Below is a small trained network, with its code and all its weights. Each question gives an input and a class and asks what happens when units are switched off, that is, made to give their printed mean instead of their output.

import numpy as np


def w(rows, s, z=0):
    codes = np.array(rows[::2]) - 128.0
    scale = np.full(codes.shape[1], s)
    scale[-1] = z or s
    return codes * scale


def f(y):
    return np.maximum(y, 0)


def log_softmax(a):
    a = a - a.max(-1, keepdims=True)
    return a - np.log(np.exp(a).sum(-1, keepdims=True))


def net(x, mask):
    res = np.array(x, float).reshape(1, 6) / 4 @ E
    y = f(res @ A[0][:, :-1].T + A[0][:, -1])
    res = res + np.where(mask, y, B[0][:, -1]) @ B[0][:, :-1]
    return log_softmax(res[-1] @ U[:, :-1].T + U[:, -1])


A, B = {}, {}
E = w([
[128,120,129,134,123,122],'x0',
[127,118,130,135,125,122],'x1',
[138,109,166,159,83,250],'x2',
[128,132,121,123,131,133],'x3',
[97,218,74,200,105,109],'x4',
[43,144,141,77,44,128],'x5',
],0.011)
A[0] = w([
[128,117,147,143,104,190,157],'neuron 0',
[158,93,147,110,170,133,195],'neuron 1',
[140,162,71,174,188,62,184],'neuron 2',
[91,71,158,2,84,129,130],'neuron 3',
[161,160,99,224,167,128,133],'neuron 4',
[192,53,148,103,217,140,226],'neuron 5',
[119,95,126,124,94,160,129],'neuron 6',
[154,161,124,230,150,193,156],'neuron 7',
[136,136,79,136,174,65,225],'neuron 8',
[122,134,122,110,148,92,216],'neuron 9',
[113,82,170,88,81,185,112],'neuron 10',
[129,123,147,141,109,174,138],'neuron 11',
[96,111,144,48,148,72,195],'neuron 12',
[121,108,137,147,103,207,154],'neuron 13',
[59,186,108,149,48,113,17],'neuron 14',
[164,96,133,116,170,137,193],'neuron 15',
[94,152,127,132,102,123,79],'neuron 16',
[153,126,113,152,101,178,140],'neuron 17',
[151,125,156,124,156,137,119],'neuron 18',
[73,147,111,121,92,122,110],'neuron 19',
[129,138,108,89,149,57,252],'neuron 20',
],0.013,0.0037)
B[0] = w([
[113,133,108,146,192,179,182],'neuron 0',
[117,123,86,110,75,135,191],'neuron 1',
[152,112,115,45,246,105,218],'neuron 2',
[192,200,231,147,173,97,222],'neuron 3',
[136,135,196,161,201,77,200],'neuron 4',
[93,89,25,88,52,164,250],'neuron 5',
[138,144,114,129,169,155,163],'neuron 6',
[92,89,191,252,125,86,203],'neuron 7',
[158,116,112,35,192,112,206],'neuron 8',
[165,141,138,88,97,115,171],'neuron 9',
[167,177,104,126,224,169,202],'neuron 10',
[109,128,110,138,183,160,168],'neuron 11',
[160,153,196,128,18,103,198],'neuron 12',
[102,131,103,150,209,181,191],'neuron 13',
[89,80,25,99,81,159,189],'neuron 14',
[83,124,79,126,103,129,189],'neuron 15',
[139,106,96,116,95,141,152],'neuron 16',
[85,108,148,181,116,129,169],'neuron 17',
[100,130,114,133,116,151,157],'neuron 18',
[135,131,96,102,71,151,168],'neuron 19',
[178,148,161,34,67,103,202],'neuron 20',
],0.022,0.015)
U = w([
[141,91,27,59,26,89,254],'0',
[192,171,148,112,240,114,192],'1',
[64,112,3,184,89,207,58],'2',
[100,99,220,235,149,75,30],'3',
[194,200,236,137,69,85,41],'4',
],0.0064,0.00063)

Each question gives the input, the list of numbers given to net, and the class t.
The units are the neurons (one row each of A and B). Each row of codes is followed by its name. A weight is (code - 128) times the scale printed after its matrix; where a second scale follows, it is the last column's (A, B and U).
mask holds one flag per neuron, in row order. A switched-off neuron (its flag False) gives its mean, the last column of its row in B, instead of its output. The means were averaged over made-up inputs and are rounded, as every weight is.
A unit's drop is (log p(t) with every unit on - log p(t) with that unit switched off) / (log p(t) with every unit on - log p(t) with every unit switched off).
The circuit of an input: a set's keep is (log p(t) with only the set's units on - log p(t) with every unit switched off) / (log p(t) with every unit on - log p(t) with every unit switched off). Starting from the 12 units with the biggest drops (on a tie, the unit counted first), units are removed one at a time, each time the one whose removal leaves the highest keep (on an exact tie, the one counted first), for as long as the keep stays at least 0.8.
units of the circuit, in order: the units of the circuit, biggest drop first
most important unit: the unit with the biggest drop
k most important neurons: the k neurons with the biggest drops, biggest first
drop of u: that unit's drop, to one decimal
input [4,0,2,-4,8,-2], class 3: units of the circuit, in order => (neuron 7)
input [-8,2,8,-1,1,-6], class 3: 3 most important neurons => (neuron 7; neuron 4; neuron 14)
input [0,-1,1,4,-4,7], class 1: 3 most important neurons => (neuron 10; neuron 20; neuron 7)
input [-6,3,1,0,4,0], class 3: 2 most important neurons => (neuron 5; neuron 10)
input [1,2,6,-1,0,-6], class 2: 2 most important neurons => (neuron 3; neuron 5)
input [-5,5,-2,-8,0,-1], class 0: 2 most important neurons => (neuron 3; neuron 10)
input [-8,4,8,6,-1,0], class 2: 3 most important neurons => (neuron 2; neuron 3; neuron 4)
input [3,-4,0,-4,-3,1], class 4: 3 most important neurons => (neuron 2; neuron 14; neuron 8)
input [6,-6,8,-5,-2,0], class 2: 3 most important neurons => (neuron 2; neuron 4; neuron 8)
input [3,-6,-2,-6,0,7], class 4: 2 most important neurons => (neuron 3; neuron 5)
input [4,3,7,-3,1,0], class 3: 2 most important neurons => (neuron 5; neuron 7)
input [-2,7,2,2,-8,0], class 2: 2 most important neurons => (neuron 5; neuron 2)
input [-3,-7,1,2,1,1], class 2: 3 most important neurons => (neuron 3; neuron 2; neuron 4)
input [2,-7,5,-2,0,6], class 1: 2 most important neurons => (neuron 5; neuron 3)
input [-6,3,-8,3,8,2], class 0: most important unit => neuron 14
input [-3,-7,-1,7,-8,2], class 4: drop of neuron 3 => 1.4
input [-7,6,5,-1,2,-6], class 3: drop of neuron 7 => 0.3
input [-3,2,2,-2,0,7], class 1: drop of neuron 5 => 4.2
